[[141 124 138 130]
 [133 139 114 120]
 [115 115 128 128]
 [125 141 145 116]
 [128 134 106 125]]
->
[[133 139 114]
 [115 115 128]]

[[122 120 104 130 126]
 [130 120 116 132 117]
 [116 143 121 137 115]
 [136 132 115 135 110]
 [134 140 131 137 129]]
->
[[130 120 116]
 [116 143 121]]

[[114 105 129]
 [123  98 120]
 [142 108 122]
 [128 144 127]]
->
[[123  98 120]
 [142 108 122]]

[[114 122 113 121]
 [137 129 125 107]
 [152 125 146 135]]
->
[[137 129 125]
 [152 125 146]]

[[151 111 110 103]
 [125 141 117 135]
 [109 118 128 128]
 [120 119 101 128]
 [110 128 136 120]]
->
[[125 141 117]
 [109 118 128]]

[[141 131 148 127  99]
 [157 144 144 126 123]
 [141  99 133 125 150]
 [122 101 137 123 110]
 [122 100 132 137 121]]
->
[[157 144 144]
 [141  99 133]]
---
[[121 132 122 126]
 [126 128 105 122]
 [141 139 143 119]
 [108 109 133 116]
 [122 127 112 132]]
->
[[128 105]
 [139 143]]

[[115 120 124 147 147]
 [148 122 135 108 119]
 [123 112 128 142 151]]
->
[[122 135]
 [112 128]]

[[130 130 141 134 129]
 [122 129 133 127 128]
 [150 127 122 136 130]
 [149 128 126 137 131]
 [114 131 149 125 127]]
->
[[129 133]
 [127 122]]

[[135 107 131 133]
 [142 123 152 122]
 [116 128 117 125]]
->
[[123 152]
 [128 117]]

[[107 129 124]
 [135 147 112]
 [121 113 129]
 [143 157 125]
 [119 125 136]]
->
[[147 112]
 [113 129]]

[[117 136 156 117]
 [128 128 129 127]
 [122 128 131 134]
 [127 129 132 124]
 [133 127 122 126]]
->
[[128 129]
 [128 131]]

[[136 151 129 122]
 [123 126 121 135]
 [115 119 114 118]]
->
[[126 121]
 [119 114]]

[[131 103 109 107 137]
 [121 129 104 135 105]
 [151 111 142 117 106]
 [141 109 107 119 116]
 [104 119 139 150 123]]
->
[[129 104]
 [111 142]]
---
[[150 114 118 120]
 [103 144 136 137]
 [149 114 116 122]
 [139 132 118 129]
 [116 126 141 131]
 [138 135 124 131]
 [130 139 133 131]
 [125 126 134 140]
 [130 130 132 132]
 [153 101 103 118]
 [131 123 129 139]]
->
[[120 150 114 118]
 [137 103 144 136]
 [122 149 114 116]
 [129 139 132 118]
 [131 116 126 141]
 [131 138 135 124]
 [131 130 139 133]
 [140 125 126 134]
 [132 130 130 132]
 [118 153 101 103]
 [139 131 123 129]]

[[118 135 131 123]
 [137 116 112 140]
 [114 144 144 157]
 [111 142 140 157]
 [110 149 152  99]]
->
[[123 118 135 131]
 [140 137 116 112]
 [157 114 144 144]
 [157 111 142 140]
 [ 99 110 149 152]]

[[101 115 110 122 136 119 123 117 126 127 118 132 137 136]
 [106 115 112 120 131 120 128 123 129 129 122 131 140 135]
 [107 116 112 120 129 121 131 125 128 128 119 130 141 136]
 [111 122 115 118 132 121 131 116 128 133 121 128 137 139]]
->
[[136 101 115 110 122 136 119 123 117 126 127 118 132 137]
 [135 106 115 112 120 131 120 128 123 129 129 122 131 140]
 [136 107 116 112 120 129 121 131 125 128 128 119 130 141]
 [139 111 122 115 118 132 121 131 116 128 133 121 128 137]]

[[113 136 118 129 143 132 135]
 [146 139 139 126 102 125 126]]
->
[[135 113 136 118 129 143 132]
 [126 146 139 139 126 102 125]]

[[106 149 120 149 133 139 113 111 124 118 118 138 126 143 120]
 [132 125 129 120 126 124 136 135 122 135 129 137 124 117 130]]
->
[[120 106 149 120 149 133 139 113 111 124 118 118 138 126 143]
 [130 132 125 129 120 126 124 136 135 122 135 129 137 124 117]]

[[133 137 127 122 138]
 [118 117 126 118 116]
 [127 135 120 112 136]
 [133 116 138 135 117]
 [110 122 110 104 121]]
->
[[138 133 137 127 122]
 [116 118 117 126 118]
 [136 127 135 120 112]
 [117 133 116 138 135]
 [121 110 122 110 104]]

[[120 126 129 132 102 114]
 [113 114 112 132 114 112]
 [121 127 131 131 104 121]
 [120 139 123 123 100 122]
 [112 126 116 131 108 124]
 [127 133 139 136 103 112]
 [128 130 135 108 101 119]]
->
[[114 120 126 129 132 102]
 [112 113 114 112 132 114]
 [121 121 127 131 131 104]
 [122 120 139 123 123 100]
 [124 112 126 116 131 108]
 [112 127 133 139 136 103]
 [119 128 130 135 108 101]]

[[123 126 124 128 135 125 127 128 118 129 129 137 128]
 [133 122 134 137 129 128 135 124 130 122 126 116 131]
 [128 130 134 128 129 119 129 128 130 126 129 126 128]
 [118 110 105 128 149 130 124 133 107 129 140 147 144]]
->
[[128 123 126 124 128 135 125 127 128 118 129 129 137]
 [131 133 122 134 137 129 128 135 124 130 122 126 116]
 [128 128 130 134 128 129 119 129 128 130 126 129 126]
 [144 118 110 105 128 149 130 124 133 107 129 140 147]]
